Below is a small trained network, with its code and all its weights. Each question gives an input and a class and asks what happens when units are switched off, that is, made to give their printed mean instead of their output.

import numpy as np


def w(rows, s, z=0):
    codes = np.array(rows[::2]) - 128.0
    scale = np.full(codes.shape[1], s)
    scale[-1] = z or s
    return codes * scale


def f(y):
    return y / 2 * (1 + np.tanh(0.7978845608 * (y + 0.044715 * y**3)))


def log_softmax(a):
    a = a - a.max(-1, keepdims=True)
    return a - np.log(np.exp(a).sum(-1, keepdims=True))


def net(x, mask):
    res = np.array(x, float).reshape(1, 2) / 4 @ E
    y = f(res @ A[0][:, :-1].T + A[0][:, -1])
    res = res + np.where(mask, y, B[0][:, -1]) @ B[0][:, :-1]
    return log_softmax(res[-1] @ U[:, :-1].T + U[:, -1])


A, B = {}, {}
E = w([
[147,80,2,102,116,140,110,80,138,80,66],'x0',
[119,140,137,230,18,206,29,82,133,168,91],'x1',
],0.0078)
A[0] = w([
[133,134,144,127,120,130,137,128,135,128,138,144],'N1',
[128,142,122,127,132,118,135,136,139,135,133,254],'N2',
[134,142,206,124,134,130,126,148,124,124,136,108],'N3',
[124,130,138,122,137,134,135,125,122,126,126,237],'N4',
[112,135,182,123,138,130,141,144,128,141,138,104],'N5',
[134,134,148,122,127,128,125,136,128,124,126,229],'N6',
[132,129,3,101,125,122,133,128,138,112,105,107],'N7',
[135,141,222,132,132,110,143,126,140,133,135,105],'N8',
[126,133,140,58,197,99,177,151,127,116,144,110],'N9',
[128,134,126,99,156,115,150,138,126,123,135,91],'N10',
[120,145,154,185,72,144,95,134,123,137,119,94],'N11',
[124,137,210,133,136,122,139,138,134,133,139,149],'N12',
],0.019,0.0091)
B[0] = w([
[120,116,122,125,120,147,125,134,120,115,137,141],'N1',
[95,12,172,83,108,61,122,108,86,6,50,205],'N2',
[116,145,81,147,168,142,117,140,103,187,185,186],'N3',
[109,16,149,69,94,61,134,114,107,44,81,192],'N4',
[129,159,71,136,151,144,140,150,115,165,178,173],'N5',
[101,39,151,99,116,81,128,99,97,40,85,189],'N6',
[92,156,28,145,193,143,127,128,54,187,185,226],'N7',
[119,146,53,135,180,163,121,140,92,176,169,197],'N8',
[156,196,168,174,67,136,116,72,193,180,82,254],'N9',
[156,191,111,171,116,182,110,123,172,200,142,167],'N10',
[157,200,134,161,88,119,132,57,192,192,77,225],'N11',
[109,136,59,117,160,134,133,135,82,122,134,208],'N12',
],0.019,0.013)
U = w([
[82,133,64,130,214,140,128,134,26,155,163,122],'0',
[192,198,174,169,50,131,120,82,251,164,63,51],'1',
[113,13,180,79,119,77,137,134,102,40,91,255],'2',
[152,134,158,120,145,146,137,161,149,131,147,77],'3',
],0.012,0.004)

Each question gives the input, the list of numbers given to net, and the class t.
The units are the neurons (one row each of A and B). Each row of codes is followed by its name. A weight is (code - 128) times the scale printed after its matrix; where a second scale follows, it is the last column's (A, B and U).
mask holds one flag per neuron, in row order. A switched-off neuron (its flag False) gives its mean, the last column of its row in B, instead of its output. The means were averaged over made-up inputs and are rounded, as every weight is.
A unit's drop is (log p(t) with every unit on - log p(t) with that unit switched off) / (log p(t) with every unit on - log p(t) with every unit switched off).
top k neurons: the k neurons with the biggest drops, biggest first
drop when u is switched off: that unit's drop, to one decimal
input [6,-7], class 1: top neuron	[N9]
input [-3,2], class 2: top 2 neurons	[N7 N9]
input [7,-8], class 1: top 2 neurons	[N9 N10]
input [-8,8], class 0: top 4 neurons	[N9 N8 N12 N3]
input [-4,-6], class 1: top 2 neurons	[N9 N7]
input [3,-1], class 2: top 2 neurons	[N8 N3]
input [-8,7], class 0: top 3 neurons	[N9 N8 N12]
input [-2,4], class 1: top 3 neurons	[N11 N7 N2]
input [0,4], class 1: top 2 neurons	[N11 N2]
input [0,-8], class 1: drop when N9 is switched off	0.9
input [1,-3], class 2: drop when N11 is switched off	0.9
input [4,-8], class 1: drop when N9 is switched off	1.9
